Below are the code and all the weights of a small trained network. Each question names an input and a target symbol and asks about switching units off, where a switched-off unit gives its printed mean instead of its output.

import numpy as np


def w(rows, s, z=0):
    codes = np.array(rows[::2]) - 128.0
    scale = np.full(codes.shape[1], s)
    scale[-1] = z or s
    return codes * scale


def f(y):
    return np.maximum(y, 0)


def softmax(a):
    e = np.exp(a - a.max(-1, keepdims=True))
    return e / e.sum(-1, keepdims=True)


def log_softmax(a):
    a = a - a.max(-1, keepdims=True)
    return a - np.log(np.exp(a).sum(-1, keepdims=True))


def net(x, mask):
    ids = ['ΦΨαεηπτω'.index(c) for c in x.split()]
    T = len(ids)
    res = E[ids] + P[:T]
    u = 0
    for l in range(2):
        r = res
        for j in range(3):
            rows = slice(3 * j, 3 * j + 3)
            q, k, v = (r @ M[l][rows].T for M in (Q, K, V))
            z = softmax(np.where(np.tri(T) > 0, q @ k.T / 3**0.5, -1e9)) @ v
            o = O[l][rows]
            res = res + np.where(mask[u + j], z, o[:, -1]) @ o[:, :-1]
        u += 3
        y = f(res @ A[l][:, :-1].T + A[l][:, -1])
        res = res + np.where(mask[u : u + 8], y, B[l][:, -1]) @ B[l][:, :-1]
        u += 8
    return log_softmax(res[-1] @ U[:, :-1].T + U[:, -1])


Q, K, V, O, A, B = {}, {}, {}, {}, {}, {}
E = w([
[62,197,127,78],'Φ',
[61,152,167,94],'Ψ',
[184,207,193,138],'α',
[103,30,9,159],'ε',
[131,94,196,143],'η',
[116,170,200,103],'π',
[124,211,153,97],'τ',
[158,227,49,133],'ω',
],0.012)
P = w([
[103,121,140,179],'0',
[125,144,129,136],'1',
[142,125,108,106],'2',
[148,103,106,80],'3',
[145,164,148,140],'4',
[55,101,69,132],'5',
[159,98,97,56],'6',
[143,166,158,139],'7',
[49,109,63,129],'8',
[166,95,89,31],'9',
[139,170,172,134],'10',
[40,133,71,113],'11',
[167,92,98,2],'12',
[130,177,186,121],'13',
],0.022)
Q[0] = w([
[109,163,101,98],'L0H1',
[83,178,157,94],'L0H1',
[19,111,118,171],'L0H1',
[78,160,76,125],'L0H2',
[77,251,173,108],'L0H2',
[135,180,139,170],'L0H2',
[77,153,130,151],'L0H3',
[159,104,100,130],'L0H3',
[160,31,126,142],'L0H3',
],0.014)
K[0] = w([
[120,165,112,100],'L0H1',
[104,162,156,110],'L0H1',
[13,148,145,195],'L0H1',
[170,153,157,137],'L0H2',
[152,120,128,25],'L0H2',
[154,144,55,133],'L0H2',
[166,86,92,135],'L0H3',
[97,145,122,169],'L0H3',
[70,131,129,255],'L0H3',
],0.016)
V[0] = w([
[85,146,190,118],'L0H1',
[123,37,72,98],'L0H1',
[179,100,95,253],'L0H1',
[117,191,138,131],'L0H2',
[81,75,245,138],'L0H2',
[121,119,142,130],'L0H2',
[84,147,87,135],'L0H3',
[147,78,130,96],'L0H3',
[110,140,230,55],'L0H3',
],0.0072)
O[0] = w([
[176,103,41,162,161],'L0H1',
[73,210,165,75,128],'L0H1',
[23,186,162,71,2],'L0H1',
[116,213,148,105,150],'L0H2',
[93,183,255,60,128],'L0H2',
[111,144,163,96,127],'L0H2',
[81,118,196,110,141],'L0H3',
[189,159,10,177,144],'L0H3',
[68,87,62,173,195],'L0H3',
],0.0041,0.007)
A[0] = w([
[130,124,24,189,81],'L0N1',
[170,26,133,242,146],'L0N2',
[162,65,78,76,221],'L0N3',
[106,192,189,154,177],'L0N4',
[60,134,200,124,2],'L0N5',
[180,2,28,148,139],'L0N6',
[150,139,251,191,71],'L0N7',
[156,57,87,93,192],'L0N8',
],0.007,0.0049)
B[0] = w([
[148,5,212,139,175],'L0N1',
[149,65,55,63,144],'L0N2',
[193,170,165,92,253],'L0N3',
[105,160,28,163,187],'L0N4',
[159,57,101,123,134],'L0N5',
[63,145,142,110,177],'L0N6',
[150,102,181,172,153],'L0N7',
[82,243,254,97,218],'L0N8',
],0.0081,0.0052)
Q[1] = w([
[80,109,4,170],'L1H1',
[178,129,85,66],'L1H1',
[98,48,127,110],'L1H1',
[129,111,102,106],'L1H2',
[139,110,144,97],'L1H2',
[95,130,141,131],'L1H2',
[120,112,102,95],'L1H3',
[167,176,147,66],'L1H3',
[27,145,86,209],'L1H3',
],0.02)
K[1] = w([
[224,123,82,45],'L1H1',
[226,124,111,203],'L1H1',
[202,166,240,63],'L1H1',
[143,186,142,192],'L1H2',
[124,135,143,119],'L1H2',
[65,155,176,130],'L1H2',
[52,122,123,113],'L1H3',
[81,136,88,252],'L1H3',
[171,185,168,3],'L1H3',
],0.017)
V[1] = w([
[133,105,90,143],'L1H1',
[56,158,149,153],'L1H1',
[156,120,10,120],'L1H1',
[170,92,170,42],'L1H2',
[71,146,146,163],'L1H2',
[113,118,193,121],'L1H2',
[149,92,193,145],'L1H3',
[7,110,89,51],'L1H3',
[72,36,157,114],'L1H3',
],0.015)
O[1] = w([
[141,139,122,186,72],'L1H1',
[41,139,142,116,254],'L1H1',
[169,167,67,194,12],'L1H1',
[101,121,113,176,145],'L1H2',
[149,155,167,69,178],'L1H2',
[154,170,63,111,173],'L1H2',
[150,59,206,101,136],'L1H3',
[3,104,33,135,196],'L1H3',
[101,23,81,110,80],'L1H3',
],0.012,0.0068)
A[1] = w([
[85,8,90,96,43],'L1N1',
[93,80,91,158,100],'L1N2',
[139,96,168,92,6],'L1N3',
[86,156,97,154,105],'L1N4',
[132,187,116,162,77],'L1N5',
[84,128,79,77,81],'L1N6',
[130,140,126,207,114],'L1N7',
[94,99,115,89,183],'L1N8',
],0.017,0.013)
B[1] = w([
[160,196,41,95,228],'L1N1',
[126,149,206,106,154],'L1N2',
[254,167,118,165,161],'L1N3',
[194,153,157,154,177],'L1N4',
[140,91,42,86,166],'L1N5',
[149,130,136,203,237],'L1N6',
[65,76,202,123,146],'L1N7',
[96,54,142,165,251],'L1N8',
],0.0093,0.025)
U = w([
[81,88,144,182,167],'Φ',
[48,33,48,52,236],'Ψ',
[138,112,116,126,11],'α',
[137,127,58,165,2],'ε',
[167,46,58,133,90],'η',
[105,2,143,87,242],'π',
[38,126,140,51,178],'τ',
[92,160,68,66,37],'ω',
],0.0094,0.0047)

Each question gives the input, a string of symbols that net reads in full, and the target symbol t.
The units are the heads (3 rows each of Q, K, V and O) and the neurons (one row each of A and B). Each row of codes is followed by its name. A weight is (code - 128) times the scale printed after its matrix; where a second scale follows, it is the last column's (O, A, B and U).
mask holds one flag per unit, layer by layer, with each layer's heads first. A switched-off unit (its flag False) gives its mean, the last column of its rows in O or B, instead of its output. The means were averaged over made-up inputs and are rounded, as every weight is.
A unit's drop is (log p(t) with every unit on - log p(t) with that unit switched off) / (log p(t) with every unit on - log p(t) with every unit switched off).
The circuit of an input: a set's keep is (log p(t) with only the set's units on - log p(t) with every unit switched off) / (log p(t) with every unit on - log p(t) with every unit switched off). Starting from the 12 units with the biggest drops (on a tie, the unit counted first), units are removed one at a time, each time the one whose removal leaves the highest keep (on an exact tie, the one counted first), for as long as the keep stays at least 0.8.
units of the circuit, in order: the units of the circuit, biggest drop first
k most important neurons: the k neurons with the biggest drops, biggest first
k most important neurons of layer l: the k neurons of layer l with the biggest drops, biggest first
heads that matter: for each layer, one digit per head in row order, 1 if its drop is at least 0.15 and else 0, layers parted by /
input π τ Ψ, target π: 2 most important neurons : (L0N7, L0N4)
input Ψ Φ η π Ψ η π π, target τ: heads that matter : 010 / 101
input π Φ Ψ Φ η ω α π ε Ψ, target π: 3 most important neurons : (L0N4, L0N7, L0N8)
input Φ Ψ Ψ τ Ψ Ψ π Φ π ε Φ Ψ, target ε: heads that matter : 100 / 001
input Ψ Ψ η ω η Ψ ω ε Ψ α Φ Ψ, target α: heads that matter : 000 / 101
input Ψ η Φ Φ Ψ Φ τ π Ψ, target τ: 3 most important neurons of layer 0 : (L0N8, L0N3, L0N4)
input ε Ψ π Ψ Φ Ψ π Ψ Ψ τ, target ε: 4 most important neurons : (L1N1, L1N6, L1N4, L0N2)
input ε π Φ, target ε: units of the circuit, in order : (L1N1, L0H1, L1H3, L1N6)
input τ Φ Ψ, target τ: 3 most important neurons of layer 0 : (L0N4, L0N1, L0N8)
input η Ψ τ π, target η: units of the circuit, in order : (L1H3, L1N3)
input α Ψ α ω, target α: units of the circuit, in order : (L1H3)
input ω Φ Ψ Ψ Φ Ψ η Ψ ω η, target ω: 3 most important neurons of layer 1 : (L1N8, L1N6, L1N5)
input ε Ψ π π τ Ψ Ψ τ Φ Φ η Φ Ψ, target ε: 3 most important neurons : (L1N1, L1N6, L0N8)
input Ψ ε Ψ Φ Φ Ψ ω Ψ Φ, target ω: units of the circuit, in order : (L1H3, L1N8, L0N3)
input Φ π Φ Φ ε Φ ω ω Ψ Ψ π ω, target Ψ: units of the circuit, in order : (L1H3)
input Φ π α, target Φ: 2 most important neurons of layer 0 : (L0N4, L0N3)
input α ω Φ π Ψ ω η ε τ ω, target α: 3 most important neurons : (L0N4, L0N7, L1N3)
input Φ τ τ π Ψ τ ω ε π, target ω: heads that matter : 100 / 001
input ω ε Ψ α Ψ Φ τ, target ω: heads that matter : 101 / 101
input ω π Φ, target ω: units of the circuit, in order : (L1H3, L1N8, L1N6)
input π Ψ π Ψ η Φ Φ Ψ Ψ ε, target π: 4 most important neurons of layer 0 : (L0N4, L0N8, L0N7, L0N1)
input ω η ε α Ψ π Φ η τ, target Φ: units of the circuit, in order : (L1H3, L1N1, L1N6, L0N3)
input Φ Ψ ε, target Φ: 4 most important neurons : (L1N6, L0N4, L0N8, L0N1)
